Below is a small trained network, with its code and all its weights. Each question gives an input and a target symbol and asks what happens when units are switched off, that is, made to give their printed mean instead of their output.

import numpy as np


def w(rows, s, z=0):
    codes = np.array(rows[::2]) - 128.0
    scale = np.full(codes.shape[1], s)
    scale[-1] = z or s
    return codes * scale


def norm(h):
    return h / np.sqrt((h * h).mean(-1, keepdims=True) + 1e-5)


def f(y):
    return np.maximum(y, 0)


def softmax(a):
    e = np.exp(a - a.max(-1, keepdims=True))
    return e / e.sum(-1, keepdims=True)


def log_softmax(a):
    a = a - a.max(-1, keepdims=True)
    return a - np.log(np.exp(a).sum(-1, keepdims=True))


def net(x, mask):
    ids = ['δζηλπω'.index(c) for c in x.split()]
    T = len(ids)
    res = E[ids] + P[:T]
    r = norm(res)
    for j in range(2):
        rows = slice(2 * j, 2 * j + 2)
        q, k, v = (r @ M[0][rows].T for M in (Q, K, V))
        z = softmax(np.where(np.tri(T) > 0, q @ k.T / 2**0.5, -1e9)) @ v
        o = O[0][rows]
        res = res + np.where(mask[j], z, o[:, -1]) @ o[:, :-1]
    y = f(norm(res) @ A[0][:, :-1].T + A[0][:, -1])
    res = res + np.where(mask[2:26], y, B[0][:, -1]) @ B[0][:, :-1]
    return log_softmax(norm(res)[-1] @ U[:, :-1].T + U[:, -1])


Q, K, V, O, A, B = {}, {}, {}, {}, {}, {}
E = w([
[147,108,97,126,148,88,95,81,248,157],'δ',
[146,159,103,48,68,121,138,135,176,180],'ζ',
[90,157,169,199,98,123,125,56,217,170],'η',
[114,94,191,85,108,158,132,77,131,86],'λ',
[85,143,122,163,175,137,200,201,140,104],'π',
[155,121,64,174,81,179,105,135,71,159],'ω',
],0.018)
P = w([
[148,174,137,64,211,106,126,96,87,100],'0',
[104,130,99,74,110,178,160,109,141,85],'1',
[83,145,129,99,84,113,56,144,128,54],'2',
[67,153,78,103,80,164,103,115,127,71],'3',
[148,192,196,99,178,156,43,149,112,144],'4',
[152,91,117,105,143,238,199,96,133,136],'5',
[195,122,211,126,165,127,107,175,98,176],'6',
[159,31,143,129,85,90,206,126,78,125],'7',
[115,182,171,103,155,103,3,155,93,100],'8',
[120,121,149,173,80,28,163,88,82,129],'9',
[74,165,116,144,107,60,47,141,96,86],'10',
[150,49,111,117,123,209,224,97,95,171],'11',
],0.013)
Q[0] = w([
[134,17,78,155,34,119,243,116,171,103],'h1',
[189,90,184,127,180,255,155,150,164,219],'h1',
[112,31,81,147,58,125,224,106,152,129],'h2',
[44,129,90,134,69,48,83,135,107,77],'h2',
],0.01)
K[0] = w([
[141,175,210,138,144,55,2,202,101,123],'h1',
[29,180,70,111,104,177,47,132,162,73],'h1',
[139,158,205,138,137,61,10,205,104,129],'h2',
[254,82,191,161,135,74,216,125,99,157],'h2',
],0.0087)
V[0] = w([
[181,4,142,1,190,69,114,129,225,21],'h1',
[168,172,82,48,54,175,201,202,102,167],'h1',
[68,66,179,124,176,177,201,90,14,64],'h2',
[76,109,128,96,99,121,88,95,97,211],'h2',
],0.0067)
O[0] = w([
[150,65,151,115,107,122,103,105,68,191,253],'h1',
[64,80,67,77,71,181,197,55,125,147,133],'h1',
[196,84,163,163,111,156,201,147,133,93,194],'h2',
[254,126,135,110,34,127,115,67,86,45,82],'h2',
],0.012,0.0044)
A[0] = w([
[135,141,73,138,101,85,98,213,96,140,119],'n1',
[73,186,21,26,163,94,149,247,74,133,252],'n2',
[75,21,101,154,65,158,152,116,122,191,211],'n3',
[176,148,179,195,103,123,110,173,166,149,173],'n4',
[109,49,138,127,199,82,42,150,128,192,214],'n5',
[170,160,98,90,81,123,122,171,105,164,134],'n6',
[62,175,39,118,188,101,122,134,144,206,210],'n7',
[128,136,121,166,133,235,199,147,173,94,92],'n8',
[105,132,191,82,70,148,246,145,99,141,207],'n9',
[80,135,164,184,166,162,211,157,90,119,145],'n10',
[160,111,153,202,144,109,24,191,186,52,195],'n11',
[126,163,65,123,114,161,101,174,177,177,159],'n12',
[145,236,148,168,112,107,37,134,107,72,97],'n13',
[159,74,206,141,167,191,106,68,109,127,79],'n14',
[137,73,122,102,136,152,157,125,253,93,166],'n15',
[117,140,72,225,153,148,109,168,75,171,143],'n16',
[150,122,103,114,144,95,143,133,62,158,73],'n17',
[236,135,132,49,99,110,71,32,142,60,233],'n18',
[157,134,180,168,124,194,181,163,125,39,180],'n19',
[69,96,252,1,168,196,119,28,80,34,157],'n20',
[51,117,173,88,155,128,63,142,59,218,136],'n21',
[213,148,108,111,175,91,167,196,143,116,75],'n22',
[155,128,103,128,150,135,46,194,175,156,140],'n23',
[155,154,128,208,28,130,129,61,175,103,165],'n24',
],0.0081,0.0025)
B[0] = w([
[81,164,132,145,162,188,79,101,139,136,152],'n1',
[54,165,141,118,131,203,113,139,181,96,211],'n2',
[124,115,205,83,172,185,143,140,124,238,254],'n3',
[125,125,137,138,76,193,110,167,109,179,184],'n4',
[136,74,81,191,157,136,106,63,196,69,211],'n5',
[110,189,131,109,130,123,205,92,147,138,152],'n6',
[54,78,73,90,180,184,97,184,182,148,203],'n7',
[158,95,123,151,80,59,108,102,142,116,215],'n8',
[88,180,125,134,59,176,164,41,106,146,251],'n9',
[135,123,192,118,102,161,126,126,75,122,227],'n10',
[113,145,153,153,144,98,167,162,103,184,184],'n11',
[98,116,70,174,142,63,141,160,105,167,165],'n12',
[124,107,149,89,99,153,167,160,74,193,165],'n13',
[113,106,94,125,128,57,163,120,105,144,203],'n14',
[140,85,136,181,160,93,105,82,99,92,212],'n15',
[108,93,130,199,124,140,118,153,50,75,176],'n16',
[70,90,130,105,83,212,139,114,128,122,149],'n17',
[254,205,81,42,107,105,30,139,62,102,207],'n18',
[120,135,119,240,115,112,165,86,184,111,221],'n19',
[176,144,153,191,91,60,165,178,115,178,247],'n20',
[132,37,106,140,126,149,140,119,143,137,205],'n21',
[117,128,132,33,161,160,100,144,132,155,162],'n22',
[127,129,128,139,104,91,188,124,112,113,166],'n23',
[109,116,70,117,122,147,73,93,68,143,176],'n24',
],0.0071,0.0083)
U = w([
[112,48,107,124,167,124,2,117,119,107,237],'δ',
[74,131,138,2,78,177,95,96,127,154,1],'ζ',
[107,219,140,146,153,91,83,190,115,132,82],'η',
[183,90,195,134,60,138,115,84,71,117,92],'λ',
[35,76,149,175,139,154,180,130,137,134,226],'π',
[120,171,77,143,103,143,117,68,138,23,75],'ω',
],0.0086,0.0015)

Each question gives the input, a string of symbols that net reads in full, and the target symbol t.
The units are the heads (2 rows each of Q, K, V and O) and the neurons (one row each of A and B). Each row of codes is followed by its name. A weight is (code - 128) times the scale printed after its matrix; where a second scale follows, it is the last column's (O, A, B and U).
mask holds one flag per unit, heads first, then neurons. A switched-off unit (its flag False) gives its mean, the last column of its rows in O or B, instead of its output. The means were averaged over made-up inputs and are rounded, as every weight is.
A unit's drop is (log p(t) with every unit on - log p(t) with that unit switched off) / (log p(t) with every unit on - log p(t) with every unit switched off).
unit that matters most: the unit with the biggest drop
k most important neurons: the k neurons with the biggest drops, biggest first
which heads matter: for each layer, one digit per head in row order, 1 if its drop is at least 0.15 and else 0, layers parted by /
drop when u is switched off: that unit's drop, to one decimal
input η ζ ζ π λ π, target ζ: which heads matter -> 11
input π π δ ω ζ π π ζ, target ζ: which heads matter -> 01
input δ π π π λ π η π ζ λ δ, target π: which heads matter -> 01
input λ ω ζ π π π η ζ ω η, target η: which heads matter -> 11
input π η λ ω ζ η, target λ: which heads matter -> 01
input λ ζ ζ ω η π ω ω η π, target ω: unit that matters most -> h1
input η λ ω η π η ω η λ λ, target ω: which heads matter -> 10
input δ ω ω η λ π λ π λ, target π: which heads matter -> 01
input λ ζ ζ λ, target λ: which heads matter -> 00
input π π ζ π ω, target π: which heads matter -> 01
input λ λ λ λ λ δ π, target λ: which heads matter -> 01
input π π λ δ δ η π ζ, target δ: 3 most important neurons -> (n5; n9; n21)
input λ π π ζ, target λ: 2 most important neurons -> (n7; n2)
input η ζ δ ω ζ ζ η η, target ζ: unit that matters most -> h2
input π π π η η π δ, target η: 3 most important neurons -> (n11; n21; n23)
input η ζ π π η δ δ π η ζ δ δ, target δ: 2 most important neurons -> (n5; n20)
input η π δ δ δ π π λ δ π π λ, target δ: drop when h1 is switched off -> 0.5
input δ π ζ λ η λ ω π δ π λ η, target δ: drop when n9 is switched off -> 0.1
input π π δ ω δ ζ, target δ: drop when n9 is switched off -> 0.1
input η ω π λ ω, target ω: unit that matters most -> h1
